Below is a small trained network, with its code and all its weights. Each question gives an input and a class and asks what happens when units are switched off, that is, made to give their printed mean instead of their output.

import numpy as np


def w(rows, s, z=0):
    codes = np.array(rows[::2]) - 128.0
    scale = np.full(codes.shape[1], s)
    scale[-1] = z or s
    return codes * scale


def norm(h):
    return h / np.sqrt((h * h).mean(-1, keepdims=True) + 1e-5)


def f(y):
    return np.maximum(y, 0)


def log_softmax(a):
    a = a - a.max(-1, keepdims=True)
    return a - np.log(np.exp(a).sum(-1, keepdims=True))


def net(x, mask):
    res = np.array(x, float).reshape(1, 5) / 4 @ E
    u = 0
    for l in range(3):
        y = f(norm(res) @ A[l][:, :-1].T + A[l][:, -1])
        res = res + np.where(mask[u : u + 10], y, B[l][:, -1]) @ B[l][:, :-1]
        u += 10
    return log_softmax(norm(res)[-1] @ U[:, :-1].T + U[:, -1])


A, B = {}, {}
E = w([
[76,179,132,50,104],'x0',
[48,133,108,40,136],'x1',
[89,229,68,131,185],'x2',
[72,119,84,183,123],'x3',
[91,68,253,172,203],'x4',
],0.0064)
A[0] = w([
[99,133,254,158,92,30],'0.n1',
[82,59,42,253,111,71],'0.n2',
[105,161,142,169,110,137],'0.n3',
[173,127,134,182,105,123],'0.n4',
[105,175,85,114,97,140],'0.n5',
[85,62,81,124,132,99],'0.n6',
[228,81,99,203,150,80],'0.n7',
[170,170,146,168,112,153],'0.n8',
[134,104,144,145,71,115],'0.n9',
[105,129,33,82,83,7],'0.n10',
],0.0094,0.0021)
B[0] = w([
[145,156,228,126,129,219],'0.n1',
[13,162,106,112,83,253],'0.n2',
[129,189,105,90,151,164],'0.n3',
[94,99,90,3,155,193],'0.n4',
[193,62,175,125,128,240],'0.n5',
[137,113,178,87,166,177],'0.n6',
[46,98,45,95,144,243],'0.n7',
[97,117,154,33,227,183],'0.n8',
[139,69,192,77,100,169],'0.n9',
[107,149,168,137,77,247],'0.n10',
],0.0064,0.0046)
A[1] = w([
[120,124,132,154,117,2],'1.n1',
[79,253,95,129,220,30],'1.n2',
[110,99,160,88,89,57],'1.n3',
[116,87,126,102,155,145],'1.n4',
[77,127,170,178,120,115],'1.n5',
[159,225,105,127,183,108],'1.n6',
[79,208,149,79,177,30],'1.n7',
[66,104,201,66,134,250],'1.n8',
[135,254,160,113,60,218],'1.n9',
[185,107,64,124,47,201],'1.n10',
],0.0082,0.0024)
B[1] = w([
[93,149,135,161,96,128],'1.n1',
[222,87,78,143,58,198],'1.n2',
[132,36,72,110,131,165],'1.n3',
[127,152,108,141,158,163],'1.n4',
[126,222,74,146,72,159],'1.n5',
[161,79,102,43,140,165],'1.n6',
[139,83,101,161,119,187],'1.n7',
[151,194,2,99,128,254],'1.n8',
[63,69,128,103,148,202],'1.n9',
[100,244,236,201,184,171],'1.n10',
],0.0078,0.0085)
A[2] = w([
[166,254,109,172,54,101],'2.n1',
[116,178,194,47,179,210],'2.n2',
[49,160,174,108,178,19],'2.n3',
[64,215,51,240,147,226],'2.n4',
[126,81,97,105,116,158],'2.n5',
[107,78,236,115,120,168],'2.n6',
[241,97,128,183,149,92],'2.n7',
[179,71,143,95,124,97],'2.n8',
[162,104,210,84,127,59],'2.n9',
[82,86,193,34,139,3],'2.n10',
],0.0085,0.0023)
B[2] = w([
[118,199,246,196,124,171],'2.n1',
[20,146,214,65,24,200],'2.n2',
[114,186,179,157,9,150],'2.n3',
[178,224,212,35,231,255],'2.n4',
[214,85,3,80,28,211],'2.n5',
[168,22,178,76,141,150],'2.n6',
[131,83,143,20,127,146],'2.n7',
[109,137,84,38,64,167],'2.n8',
[121,43,105,95,96,151],'2.n9',
[114,96,98,123,43,177],'2.n10',
],0.0053,0.0063)
U = w([
[104,154,110,83,144,250],'0',
[150,199,141,57,136,131],'1',
[156,161,112,56,164,22],'2',
[242,126,117,103,98,161],'3',
[195,234,254,104,118,132],'4',
[182,122,115,251,105,2],'5',
],0.0093,0.0024)

Each question gives the input, the list of numbers given to net, and the class t.
The units are the neurons (one row each of A and B). Each row of codes is followed by its name. A weight is (code - 128) times the scale printed after its matrix; where a second scale follows, it is the last column's (A, B and U).
mask holds one flag per neuron, layer by layer. A switched-off neuron (its flag False) gives its mean, the last column of its row in B, instead of its output. The means were averaged over made-up inputs and are rounded, as every weight is.
A unit's drop is (log p(t) with every unit on - log p(t) with that unit switched off) / (log p(t) with every unit on - log p(t) with every unit switched off).
The circuit of an input: a set's keep is (log p(t) with only the set's units on - log p(t) with every unit switched off) / (log p(t) with every unit on - log p(t) with every unit switched off). Starting from the 12 units with the biggest drops (on a tie, the unit counted first), units are removed one at a time, each time the one whose removal leaves the highest keep (on an exact tie, the one counted first), for as long as the keep stays at least 0.8.
units of the circuit, in order: the units of the circuit, biggest drop first
top k neurons: the k neurons with the biggest drops, biggest first
top k neurons in layer l: the k neurons of layer l with the biggest drops, biggest first
drop of u: that unit's drop, to one decimal
input [-8,-8,-5,0,6], class 0: top 2 neurons in layer 0	(0.n7, 0.n4)
input [-6,-3,4,1,-7], class 4: units of the circuit, in order	(1.n10, 2.n1)
input [-2,-8,-3,0,-6], class 2: top 3 neurons in layer 0	(0.n7, 0.n4, 0.n8)
input [-3,1,6,4,-1], class 3: top 2 neurons in layer 1	(1.n2, 1.n10)
input [-6,-2,-3,-4,5], class 0: units of the circuit, in order	(1.n2, 0.n7)
input [4,4,-1,2,6], class 4: units of the circuit, in order	(0.n1, 2.n3)
input [-2,-6,0,-3,4], class 2: units of the circuit, in order	(0.n7)
input [-1,-3,6,6,7], class 4: units of the circuit, in order	(2.n4, 1.n9)
input [1,1,7,4,8], class 4: top 3 neurons	(2.n4, 1.n5, 2.n1)
input [4,1,-5,-1,-7], class 4: units of the circuit, in order	(1.n10, 2.n1, 0.n7)
input [-8,0,-3,-8,-1], class 0: units of the circuit, in order	(0.n7, 1.n2)
input [-8,-2,-3,2,-3], class 0: top 2 neurons	(0.n7, 0.n2)
input [1,3,-3,-2,-8], class 4: top 2 neurons in layer 1	(1.n10, 1.n6)
input [-4,7,7,1,-8], class 4: top 3 neurons	(1.n10, 0.n8, 1.n3)
input [0,3,-2,-5,-7], class 4: top neuron	(1.n10)
input [-6,-2,-6,5,0], class 0: top 3 neurons	(0.n2, 0.n7, 1.n2)
input [4,-3,5,4,-3], class 3: top 2 neurons in layer 1	(1.n2, 1.n8)
input [2,4,-1,6,8], class 4: top 2 neurons in layer 2	(2.n4, 2.n3)
input [-7,1,3,3,-8], class 4: top 2 neurons in layer 1	(1.n10, 1.n8)
input [3,6,-1,-5,-8], class 4: top 2 neurons in layer 1	(1.n10, 1.n6)
input [-1,1,-2,3,-8], class 4: drop of 1.n10	1.0
input [-7,-3,1,-7,1], class 0: drop of 0.n7	0.3
